Below are the code and all the weights of a small trained network. Each question names an input and a target symbol and asks about switching units off, where a switched-off unit gives its printed mean instead of its output.

import numpy as np


def w(rows, s, z=0):
    codes = np.array(rows[::2]) - 128.0
    scale = np.full(codes.shape[1], s)
    scale[-1] = z or s
    return codes * scale


def f(y):
    return np.maximum(y, 0)


def softmax(a):
    e = np.exp(a - a.max(-1, keepdims=True))
    return e / e.sum(-1, keepdims=True)


def log_softmax(a):
    a = a - a.max(-1, keepdims=True)
    return a - np.log(np.exp(a).sum(-1, keepdims=True))


def net(x, mask):
    ids = ['Ψαγμξτ'.index(c) for c in x.split()]
    T = len(ids)
    res = E[ids] + P[:T]
    u = 0
    for l in range(3):
        q, k, v = (res @ M[l].T for M in (Q, K, V))
        z = softmax(np.where(np.tri(T) > 0, q @ k.T / 2**0.5, -1e9)) @ v
        res = res + np.where(mask[u], z, O[l][:, -1]) @ O[l][:, :-1]
        u += 1
        y = f(res @ A[l][:, :-1].T + A[l][:, -1])
        res = res + np.where(mask[u : u + 8], y, B[l][:, -1]) @ B[l][:, :-1]
        u += 8
    return log_softmax(res[-1] @ U[:, :-1].T + U[:, -1])


Q, K, V, O, A, B = {}, {}, {}, {}, {}, {}
E = w([
[33,97,120,255],'Ψ',
[97,152,151,231],'α',
[88,123,176,239],'γ',
[141,156,96,95],'μ',
[115,85,142,86],'ξ',
[44,90,141,211],'τ',
],0.0067)
P = w([
[112,64,178,137],'0',
[98,150,90,184],'1',
[32,199,160,91],'2',
[139,129,193,246],'3',
[162,176,50,190],'4',
[78,211,130,66],'5',
[149,150,199,178],'6',
[148,139,44,148],'7',
],0.013)
Q[0] = w([
[79,126,78,157],'L0H0',
[238,4,138,147],'L0H0',
],0.013)
K[0] = w([
[101,151,39,131],'L0H0',
[47,95,247,101],'L0H0',
],0.012)
V[0] = w([
[168,202,152,97],'L0H0',
[254,148,50,70],'L0H0',
],0.0062)
O[0] = w([
[104,105,253,158,74],'L0H0',
[42,96,126,153,4],'L0H0',
],0.012,0.0034)
A[0] = w([
[180,15,138,135,83],'L0N0',
[62,193,125,64,89],'L0N1',
[190,137,98,130,99],'L0N2',
[104,160,148,53,75],'L0N3',
[148,239,146,156,87],'L0N4',
[66,61,151,196,10],'L0N5',
[73,157,1,148,165],'L0N6',
[109,141,22,200,72],'L0N7',
],0.0088,0.011)
B[0] = w([
[146,65,114,58,131],'L0N0',
[74,89,176,254,163],'L0N1',
[81,46,190,73,142],'L0N2',
[50,138,173,202,138],'L0N3',
[68,86,136,65,163],'L0N4',
[218,89,30,189,128],'L0N5',
[169,113,59,166,255],'L0N6',
[77,33,61,137,172],'L0N7',
],0.0095,0.0076)
Q[1] = w([
[223,2,137,77],'L1H0',
[160,77,57,209],'L1H0',
],0.0064)
K[1] = w([
[54,120,253,55],'L1H0',
[181,48,83,16],'L1H0',
],0.0062)
V[1] = w([
[174,69,160,103],'L1H0',
[85,124,93,2],'L1H0',
],0.01)
O[1] = w([
[111,40,108,85,102],'L1H0',
[77,65,113,250,4],'L1H0',
],0.014,0.0041)
A[1] = w([
[92,133,156,134,40],'L1N0',
[168,93,193,115,140],'L1N1',
[155,189,154,25,176],'L1N2',
[136,182,164,199,28],'L1N3',
[103,62,136,167,174],'L1N4',
[150,163,120,110,1],'L1N5',
[102,158,135,129,173],'L1N6',
[9,123,107,154,212],'L1N7',
],0.015,0.0088)
B[1] = w([
[85,59,53,31,132],'L1N0',
[49,96,254,164,166],'L1N1',
[123,97,76,171,249],'L1N2',
[59,8,112,26,159],'L1N3',
[62,152,157,95,179],'L1N4',
[53,116,222,46,133],'L1N5',
[171,182,125,176,179],'L1N6',
[253,131,170,79,217],'L1N7',
],0.0096,0.011)
Q[2] = w([
[205,2,85,152],'L2H0',
[131,80,17,190],'L2H0',
],0.0091)
K[2] = w([
[36,90,188,9],'L2H0',
[151,2,83,141],'L2H0',
],0.0097)
V[2] = w([
[180,83,26,68],'L2H0',
[149,11,146,217],'L2H0',
],0.011)
O[2] = w([
[175,182,191,5,188],'L2H0',
[43,159,167,100,255],'L2H0',
],0.014,0.0056)
A[2] = w([
[109,169,50,166,12],'L2N0',
[167,190,64,73,235],'L2N1',
[164,190,119,99,186],'L2N2',
[179,169,115,104,2],'L2N3',
[188,127,247,74,130],'L2N4',
[194,139,107,41,64],'L2N5',
[76,198,108,108,23],'L2N6',
[227,172,24,207,103],'L2N7',
],0.013,0.0095)
B[2] = w([
[84,98,109,143,142],'L2N0',
[196,196,194,121,250],'L2N1',
[193,134,160,117,215],'L2N2',
[10,148,108,120,167],'L2N3',
[73,84,91,206,249],'L2N4',
[64,56,89,78,217],'L2N5',
[62,145,108,94,149],'L2N6',
[132,143,66,177,168],'L2N7',
],0.013,0.019)
U = w([
[89,8,120,143,92],'Ψ',
[172,101,112,204,151],'α',
[223,115,173,157,206],'γ',
[183,79,174,67,93],'μ',
[77,120,76,94,9],'ξ',
[195,168,132,136,104],'τ',
],0.012,0.011)

Each question gives the input, a string of symbols that net reads in full, and the target symbol t.
The units are the heads (2 rows each of Q, K, V and O) and the neurons (one row each of A and B). Each row of codes is followed by its name. A weight is (code - 128) times the scale printed after its matrix; where a second scale follows, it is the last column's (O, A, B and U).
mask holds one flag per unit, layer by layer, with each layer's heads first. A switched-off unit (its flag False) gives its mean, the last column of its rows in O or B, instead of its output. The means were averaged over made-up inputs and are rounded, as every weight is.
A unit's drop is (log p(t) with every unit on - log p(t) with that unit switched off) / (log p(t) with every unit on - log p(t) with every unit switched off).
The circuit of an input: a set's keep is (log p(t) with only the set's units on - log p(t) with every unit switched off) / (log p(t) with every unit on - log p(t) with every unit switched off). Starting from the 12 units with the biggest drops (on a tie, the unit counted first), units are removed one at a time, each time the one whose removal leaves the highest keep (on an exact tie, the one counted first), for as long as the keep stays at least 0.8.
circuit, biggest first: the units of the circuit, biggest drop first
most important unit: the unit with the biggest drop
k most important neurons: the k neurons with the biggest drops, biggest first
top k neurons in layer l: the k neurons of layer l with the biggest drops, biggest first
input ξ γ μ γ ξ μ, target α: most important unit : L0N1
input τ μ α, target Ψ: circuit, biggest first : [L2N5 L2N4 L1N1 L2H0]
input Ψ μ μ μ Ψ γ, target ξ: 3 most important neurons : [L2N5 L2N4 L2N3]
input μ τ α, target μ: 4 most important neurons : [L2N1 L2N2 L1N4 L2N5]
input α Ψ τ τ μ μ Ψ ξ, target τ: 2 most important neurons : [L1N1 L0N6]
input α α μ, target γ: circuit, biggest first : [L0N1 L1N7]
input ξ μ α ξ γ ξ, target τ: 3 most important neurons : [L1N4 L1N6 L1N1]
input μ α ξ μ ξ, target α: top 2 neurons in layer 1 : [L1N4 L1N2]
input μ τ μ μ ξ, target α: 4 most important neurons : [L0N6 L1N4 L2N5 L1N1]
input Ψ μ Ψ γ μ μ α μ, target μ: circuit, biggest first : [L2H0 L1H0 L2N5 L2N1]
input γ γ Ψ, target τ: circuit, biggest first : [L2N1 L1H0]
input α Ψ ξ Ψ Ψ, target τ: circuit, biggest first : [L1H0 L2N4]
input μ μ μ μ μ τ, target Ψ: 3 most important neurons : [L1N3 L0N1 L2N5]
input ξ Ψ ξ μ ξ γ, target α: 4 most important neurons : [L0N1 L1N7 L2N7 L1N6]
input τ ξ γ α μ μ ξ ξ, target γ: most important unit : L0H0
input ξ μ ξ γ, target Ψ: 2 most important neurons : [L1N3 L2N1]
input α τ γ μ μ ξ, target Ψ: circuit, biggest first : [L0H0 L2N4 L1N7]
input μ μ ξ ξ μ μ Ψ μ, target α: 2 most important neurons : [L0N6 L1N4]
input μ Ψ γ γ Ψ α α τ, target α: 3 most important neurons : [L0N6 L2N5 L1N1]
input Ψ Ψ Ψ μ μ α μ γ, target μ: most important neuron : [L2N1]
input γ ξ Ψ ξ α, target ξ: 3 most important neurons : [L1N7 L0N6 L1N1]
input τ μ ξ ξ μ γ γ Ψ, target γ: top 3 neurons in layer 0 : [L0N6 L0N2 L0N0]
input τ τ Ψ Ψ α, target γ: top 4 neurons in layer 2 : [L2N5 L2N4 L2N3 L2N6]
